Each row is followed by its group and then its class within the group.
[  1.7  -9.5 -18.1   6.1  -4.7  12.1 -14.3 -19.2   1.6 -29.9 -14.2  26.8
   9.0  28.5 -12.8 -30.2  -2.3   0.5  -5.2  15.6   4.7] | G:U
[ 12.2  -7.1  -5.4   3.7   1.2 -51.6 -10.0 -18.3   9.1  -5.9   1.1  48.4
  -2.8  16.7   7.4  -0.2 -22.5 -13.6  30.5   3.3 -25.0] | N:Z
[ 15.2  15.2  -0.1  -5.5  -7.4 -20.7   0.3  18.8   8.1  -4.2  -4.8   7.9
   6.3  27.2  10.3  -5.7  25.7   3.6 -28.7  -6.7   1.0] | X:J
[ -8.0  21.9  16.0   7.0   3.8 -49.3 -12.4  26.0   0.9  -6.9 -14.8  39.1
   2.9  22.1  10.1   2.4  -9.4  -4.1  -5.7  -3.9 -21.6] | N:S
[  1.9   0.7 -21.2   7.6  -2.2 -18.7 -16.0 -11.9  10.9 -32.1  -5.8  40.4
   8.4  33.0 -15.1 -16.7 -17.8   5.2 -26.9   9.4   2.9] | G:A
[  4.3   4.7 -28.1 -17.2  12.2 -31.6   8.3   8.7   0.2 -10.2  18.5   3.7
   2.9   4.4   7.6  15.0  15.9   7.8 -32.0   2.9  13.6] | X:V
[ 20.0  16.1 -13.1 -16.2   2.8 -16.4  -1.9  13.5   1.3  -6.1  -2.7   1.2
  24.9  10.5  -1.1   9.3  40.2  -0.3 -36.4  10.3   7.8] | X:D
[  1.7   1.9   0.7  10.3   9.4 -24.8   7.4  -7.3  -2.1  -3.5  -5.1  -7.8
  -0.1  19.9  25.6   5.3  17.7  -4.9 -25.5   1.8   7.4] | X:J
[  5.4   2.5 -25.0  25.4   1.7 -50.3   3.9  13.4   7.0  -9.1   7.5  20.7
  16.0 -27.3  13.9 -20.2  28.2  -5.8 -52.3  11.7 -13.0] | X:V
[  1.6  -8.0 -30.1   5.5   4.5   9.5  -7.8  -4.7   5.8 -34.1 -17.9  24.7
  26.6   6.0  -9.0 -20.5 -25.5   7.9   6.0  11.0 -12.2] | G:U
[ -0.1 -12.2  -6.9  11.0   5.8 -47.2   5.2   0.3  11.4 -11.6   4.5  48.2
 -21.8  41.1 -13.6 -20.1 -12.8 -12.6 -13.7 -13.1 -12.3] | N:Z
[ 13.3 -20.2   9.1   2.2  18.3 -42.4  -3.2  -1.6   2.8 -11.9 -14.0  25.7
 -10.2  26.4 -10.4 -18.0  13.6  -9.4  -6.4   3.4 -19.6] | N:E
[ -6.6   5.1   0.1   9.9  -0.3 -38.3  -0.6  21.2  -5.9   3.7   4.4  26.4
  33.1  48.7  24.6 -23.1   6.7 -14.5   5.5  11.9 -20.7] | C:B
[  5.9   5.2 -14.6  20.3  -7.3   2.6 -11.1 -11.5  30.6 -20.6 -25.5   9.6
  15.7  15.1 -21.0 -25.1  -8.2  -6.2  -3.9   8.9 -18.3] | G:Y
[ -6.9   6.0 -21.3  15.5   3.7 -24.4   3.7  -1.9   5.9 -13.1  -0.1  16.0
   5.8  19.9  18.1 -20.3  -7.9  -0.2 -17.1   4.0  -1.7] | X:J
[-18.4  -0.1 -36.8  21.9  -7.7 -11.9 -16.0 -10.9  10.7 -28.4 -11.7  36.9
  40.1  28.3 -30.9 -28.1 -24.1   7.9 -35.2  -0.3  -0.4] | G:A
[ -5.9   0.5   1.1 -11.9  -2.5 -53.4 -13.2  -0.7  -7.3  -5.2  38.4  22.3
  44.1  27.2  11.5 -31.9  11.6  -6.6 -16.2   6.9  -5.5] | C:W
[-10.1  -5.0  16.4   2.1  -6.4 -22.2  -0.3  22.0 -13.3  -1.8  -4.8  18.7
  33.5  -1.0  26.3 -30.4  12.1  -2.5 -14.1   9.2 -14.0] | C:F
[ -0.8  -1.9   4.7   8.9  -4.1 -33.7  -6.4   8.9   1.9  -8.7  -8.6  23.0
  29.9  -7.0  23.9 -20.9  -2.2  -9.3 -16.7   4.0 -11.1] | C:F
[  4.4   1.7   3.4 -11.6  -5.9 -67.4 -19.2   9.0 -13.9  -0.8   1.5  49.9
  38.7  -4.0   0.6 -10.4 -11.5  -7.9 -26.8  -0.2 -20.5] | C:W
[ -8.3 -10.1   7.3   6.4  -3.6 -40.5  -8.8  -4.7  -4.6  10.7  10.2  42.5
  20.8 -10.3  13.8 -24.5   6.1 -12.7 -39.8   3.7 -11.0] | C:W
[ 16.0 -11.9 -10.8  13.2  -2.1 -54.0  -3.2  20.5  -1.0  -9.9  -3.9  19.7
  10.4  23.9  25.1 -18.0  -7.4  -8.9   0.0  -6.1 -22.0] | N:Z
[  4.0   3.2 -28.3  -1.1  -5.6  18.8 -15.3  -9.6  16.8 -37.7 -12.3  39.3
  35.6  18.1  -4.0 -25.9 -30.7  -6.0  -6.6  10.4  -2.1] | G:U
[  1.3   3.4   6.4 -11.1  -5.1 -33.4 -16.8  -2.5  -8.5   2.4  -2.4  40.7
  42.8   9.5  -6.0 -30.6   8.7 -13.5 -33.5  10.4   5.9] | C:W
[ -5.3   2.3 -17.7  18.8 -15.4  22.3 -11.5  -0.7  12.2 -36.2 -39.1   7.0
  17.1  31.8 -10.3 -30.5 -19.1  11.3  24.5  10.8  -6.6] | G:Y
[  4.3  -0.2  -2.7   1.3  11.7 -53.7  -1.6   7.5  -5.7  -3.6   1.2  42.6
  26.1   2.4  11.8  -5.9  11.3 -10.6  -7.7  16.7 -31.6] | C:W
[  7.2  -7.0 -10.5   4.3   5.0 -79.0   1.4  -1.7   7.9  -5.2  14.1  28.8
  -5.5  32.3  21.6  14.6 -25.1 -14.7  44.5 -22.0 -28.7] | N:Z
[ 22.5 -16.9 -24.2  14.6  12.6 -66.8  -7.3   7.7  11.2 -35.8   1.9  34.8
   1.1  26.9  19.5 -18.3  -0.4   6.3  -7.4   3.0 -36.6] | N:S
[  8.9 -10.0   8.8  29.9  -2.4 -44.6 -11.0  39.7   1.6 -17.8 -32.1  20.0
  10.9  29.1   4.6   7.3   0.9   3.8  -0.7   3.4 -19.2] | N:S
[  4.8 -12.1 -14.4   5.1  -4.2   4.3 -19.8 -11.8  12.4 -21.5  -6.7  43.2
  13.3  30.4 -15.6 -37.0 -10.9  -2.1 -15.0  10.0  -5.6] | G:U
[-18.3  -6.5   0.4  -6.5   7.5 -36.7 -12.9  26.8  -8.5 -15.8  -2.0  48.5
  26.8  20.6  12.4 -10.9  -5.2 -18.2 -28.6  12.8  -9.8] | C:W
[  5.5  -8.9 -33.3   7.1  -5.5 -16.6 -15.3 -25.7   3.8 -13.6   0.8  27.0
  16.1   6.7 -11.7 -27.4 -13.5  -4.7 -22.5   6.2  -4.5] | G:A
[  3.2  -2.9 -25.8   1.3   3.7 -36.0  -1.4  -0.9   1.5  -2.9   8.3  -1.8
   9.1 -22.7   1.5   8.9  21.3  15.4 -57.5   4.3  15.7] | X:V
[  8.7   2.1   8.2   9.3   5.1 -35.5 -13.7   8.3  -7.5   5.4  -9.0  36.1
  40.4  -8.1   0.2  -7.1   8.5   2.0   8.9  10.0 -36.5] | C:B
[ -1.8   3.9 -23.7  -4.0  -0.2 -32.1   7.2  -0.9  18.1  -9.3   4.6  21.2
  -3.9  25.4  11.9  -5.0  -0.3 -10.1 -17.8   7.0  -0.8] | X:J
[ 12.5 -14.5   9.0  -9.9   2.1 -39.9  -4.1  23.6   3.3 -15.4 -10.6  46.7
  -5.0  28.5   5.4  -6.1 -13.4 -11.0  -0.4  -2.6 -28.6] | N:S
[  7.0   1.5   5.0 -12.0  -7.6  31.5 -14.5 -20.9   5.0 -30.4 -17.0  29.6
   5.7  17.5 -16.1 -35.3 -15.0   1.1  -6.2  -2.6  -2.8] | G:U
[ 14.9 -27.4  -1.8   8.4  17.1 -60.2  -6.9   1.3   5.0 -15.4  -7.2  16.7
   7.6  -3.7  15.8  -3.3   9.3  -5.3  15.3   6.0 -32.1] | N:S
[ 12.9 -10.9 -25.6   6.4   1.0 -36.2   1.7  -7.1  13.4 -22.6   8.3  38.5
 -14.2  24.0  17.4  -5.2  -9.7  -8.9   0.5   0.7 -14.6] | N:Z
[-23.1   0.9 -12.3   5.8   5.5 -43.8 -18.4  -0.6 -21.4   9.1  15.2  39.4
  43.1  11.0  -5.3 -18.3  -0.2 -12.5 -32.1  -1.5  -4.9] | C:W
[-25.8 -14.9   9.4  12.6   9.0 -45.8   2.1  19.1   8.6  -7.8 -17.6  18.9
  -7.0  13.8   8.2  13.1 -12.3   2.7  24.5  -6.8 -14.1] | N:S
[ 16.2   5.7 -13.8  -1.7   0.6 -38.4   3.0  12.5  11.9 -13.6 -12.0  13.7
  14.4  58.3  23.4  11.9  37.5   4.1 -30.5   8.4  13.8] | X:J
[ -4.1  17.1 -14.0   9.9  -8.5 -38.0   8.0  30.3   6.7  -0.6   3.3  24.9
  -0.9  63.8   1.3  -1.1   8.5   2.5 -41.5  -2.8  19.5] | X:J
[ -6.5   3.0  21.2  16.7 -11.5 -46.5 -19.5   9.5  -3.2  18.3 -12.3  10.2
  24.1  19.9  13.8 -34.1  20.1 -16.7  -0.6   5.6 -10.5] | C:B

Each row is followed by its group and then its class within the group.
[  8.1  45.8  -4.0  -6.3 -27.8  10.1  -2.8  37.0  12.2 -39.9  15.9 -10.2
 -42.5  22.7 -31.4 -33.3  30.1  19.5  -2.9  21.0 -46.0] | (91):[22]
[  2.7  -5.5 -30.0 -11.3   5.6  29.0   4.5 -29.6  49.3  -8.7  34.3  29.5
   8.6  30.3   0.5  -4.4  29.8  -0.5 -11.9   2.4 -36.0] | (91):[8]
[ 10.9  15.2 -15.4   5.4 -22.4   8.1  -0.2  18.7 -13.0 -15.2 -12.0  23.8
 -17.2  47.2 -13.9   0.2 -12.1  23.9   6.0  -9.2 -44.6] | (86):[17]
[ -8.6  -0.3 -10.1  16.2 -42.1  20.1  14.7  30.1  28.7  -1.8 -30.5  19.6
  24.1  33.4 -38.2 -12.2  31.4  -8.6   5.2 -14.3 -61.8] | (86):[6]
[  2.1  17.2  -5.2  13.1 -24.0   2.9   1.4  10.5  45.1 -42.9  14.3  15.4
 -39.4  37.5 -16.1  -8.9  50.8  -1.3  23.8  24.5  -7.7] | (89):[25]
[  7.1  13.3  -6.3 -24.4  -3.6  27.1   1.6  -9.6  30.7 -12.3  22.0  16.3
 -12.9  28.9  -4.5  -6.4  38.2  19.4 -17.1   3.8 -47.4] | (91):[20]
